Here is a tiny trained network, its code and every weight. The questions are about switching its units off for an input and a target symbol, where a switched-off unit gives its printed mean instead of its output.

import numpy as np


def w(rows, s, z=0):
    codes = np.array(rows[::2]) - 128.0
    scale = np.full(codes.shape[1], s)
    scale[-1] = z or s
    return codes * scale


def f(y):
    return np.maximum(y, 0)


def softmax(a):
    e = np.exp(a - a.max(-1, keepdims=True))
    return e / e.sum(-1, keepdims=True)


def log_softmax(a):
    a = a - a.max(-1, keepdims=True)
    return a - np.log(np.exp(a).sum(-1, keepdims=True))


def net(x, mask):
    ids = ['βθλξτψω'.index(c) for c in x.split()]
    T = len(ids)
    res = E[ids] + P[:T]
    r = res
    for j in range(3):
        rows = slice(2 * j, 2 * j + 2)
        q, k, v = (r @ M[0][rows].T for M in (Q, K, V))
        z = softmax(np.where(np.tri(T) > 0, q @ k.T / 2**0.5, -1e9)) @ v
        o = O[0][rows]
        res = res + np.where(mask[j], z, o[:, -1]) @ o[:, :-1]
    y = f(res @ A[0][:, :-1].T + A[0][:, -1])
    res = res + np.where(mask[3:7], y, B[0][:, -1]) @ B[0][:, :-1]
    return log_softmax(res[-1] @ U[:, :-1].T + U[:, -1])


Q, K, V, O, A, B = {}, {}, {}, {}, {}, {}
E = w([
[146,217,152,165,138,133,115],'β',
[35,113,86,143,106,149,108],'θ',
[111,168,101,155,207,120,180],'λ',
[105,56,154,168,192,123,87],'ξ',
[174,73,162,147,115,192,131],'τ',
[183,122,86,164,101,2,115],'ψ',
[140,63,45,210,128,174,152],'ω',
],0.018)
P = w([
[104,156,67,74,124,127,117],'0',
[126,144,85,130,129,143,108],'1',
[135,138,104,156,125,141,126],'2',
[128,131,123,185,135,134,141],'3',
[133,127,134,211,126,138,170],'4',
[120,117,141,227,127,133,181],'5',
[109,103,152,254,120,128,185],'6',
],0.0099)
Q[0] = w([
[190,141,153,30,95,57,135],'head 0',
[79,186,139,39,98,138,95],'head 0',
[145,160,123,115,132,84,110],'head 1',
[124,157,183,6,142,101,139],'head 1',
[94,152,183,43,121,105,105],'head 2',
[181,70,107,155,74,82,110],'head 2',
],0.012)
K[0] = w([
[120,163,102,32,121,120,31],'head 0',
[93,144,123,71,171,156,110],'head 0',
[91,82,100,171,109,133,115],'head 1',
[104,58,134,53,100,123,61],'head 1',
[115,89,108,72,106,104,72],'head 2',
[122,249,125,146,158,98,138],'head 2',
],0.012)
V[0] = w([
[121,74,43,159,188,95,187],'head 0',
[128,110,64,183,32,78,96],'head 0',
[122,204,89,85,211,118,232],'head 1',
[107,231,119,138,149,2,64],'head 1',
[98,59,121,138,184,198,171],'head 2',
[8,73,141,145,180,21,107],'head 2',
],0.0077)
O[0] = w([
[190,157,168,61,241,162,215,254],'head 0',
[82,203,229,47,99,250,150,224],'head 0',
[204,42,138,111,41,66,233,165],'head 1',
[78,133,220,197,91,33,116,122],'head 1',
[218,67,65,173,201,87,158,178],'head 2',
[84,162,100,18,254,36,111,100],'head 2',
],0.0069,0.0078)
A[0] = w([
[200,95,212,189,38,48,103,62],'neuron 0',
[126,120,151,78,128,72,191,253],'neuron 1',
[205,181,153,121,136,153,127,243],'neuron 2',
[164,149,174,125,121,1,133,91],'neuron 3',
],0.0061,0.0029)
B[0] = w([
[89,159,9,201,163,95,111,200],'neuron 0',
[134,113,159,60,85,107,163,216],'neuron 1',
[135,61,181,98,2,129,92,255],'neuron 2',
[52,168,151,167,145,117,112,177],'neuron 3',
],0.0071,0.0067)
U = w([
[38,215,44,124,136,163,147,13],'β',
[167,109,165,49,103,185,132,186],'θ',
[93,151,199,165,89,113,116,255],'λ',
[78,182,121,47,95,121,101,91],'ξ',
[165,80,105,90,100,42,174,69],'τ',
[139,115,139,129,230,82,93,98],'ψ',
[167,102,1,186,138,130,124,110],'ω',
],0.0082,0.0037)

Each question gives the input, a string of symbols that net reads in full, and the target symbol t.
The units are the heads (2 rows each of Q, K, V and O) and the neurons (one row each of A and B). Each row of codes is followed by its name. A weight is (code - 128) times the scale printed after its matrix; where a second scale follows, it is the last column's (O, A, B and U).
mask holds one flag per unit, heads first, then neurons. A switched-off unit (its flag False) gives its mean, the last column of its rows in O or B, instead of its output. The means were averaged over made-up inputs and are rounded, as every weight is.
A unit's drop is (log p(t) with every unit on - log p(t) with that unit switched off) / (log p(t) with every unit on - log p(t) with every unit switched off).
The circuit of an input: a set's keep is (log p(t) with only the set's units on - log p(t) with every unit switched off) / (log p(t) with every unit on - log p(t) with every unit switched off). Starting from all 7 units, units are removed one at a time, each time the one whose removal leaves the highest keep (on an exact tie, the one counted first), for as long as the keep stays at least 0.8.
units of the circuit, in order: the units of the circuit, biggest drop first
k most important neurons: the k neurons with the biggest drops, biggest first
which heads matter: for each layer, one digit per head in row order, 1 if its drop is at least 0.15 and else 0, layers parted by /
drop when u is switched off: that unit's drop, to one decimal
input ω τ λ τ, target ω: units of the circuit, in order	(head 0; neuron 0; head 1)
input ω τ τ λ ω θ, target τ: units of the circuit, in order	(head 1)
input β ω ψ β τ τ ψ, target λ: units of the circuit, in order	(head 1; head 2)
input θ ω τ ω ω θ, target θ: units of the circuit, in order	(head 0; neuron 0)
input λ ψ ξ, target τ: which heads matter	010
input λ τ ω λ λ θ, target τ: which heads matter	010
input θ ξ ξ λ, target τ: which heads matter	010
input ω τ τ τ β, target ω: which heads matter	101
input ω ξ ψ λ ω θ θ, target θ: 2 most important neurons	(neuron 0; neuron 1)
input ω τ ω λ β ψ, target λ: units of the circuit, in order	(head 2; neuron 3)
input ω τ ω θ ψ, target ξ: units of the circuit, in order	(head 2; head 0)
input ψ τ τ λ ψ τ, target τ: units of the circuit, in order	(head 1; head 2)
input ω ξ τ ψ θ ξ, target ψ: units of the circuit, in order	(head 2; neuron 2)
input ξ ξ ω θ τ λ τ, target ω: units of the circuit, in order	(head 0; neuron 0)
input ψ τ τ θ θ, target ω: units of the circuit, in order	(head 0; head 2)
input ω ψ λ τ τ ξ, target ω: units of the circuit, in order	(head 0; neuron 0; head 1)
input ω β θ τ τ ξ, target ω: 3 most important neurons	(neuron 0; neuron 2; neuron 1)
input ω θ θ τ τ λ, target ω: 2 most important neurons	(neuron 0; neuron 2)
input θ λ ω, target τ: drop when head 1 is switched off	1.0
input τ λ ξ, target τ: drop when neuron 3 is switched off	-0.1
input τ τ λ ξ β β, target ω: drop when head 0 is switched off	1.2
input τ λ λ τ, target τ: most important neuron	(neuron 1)
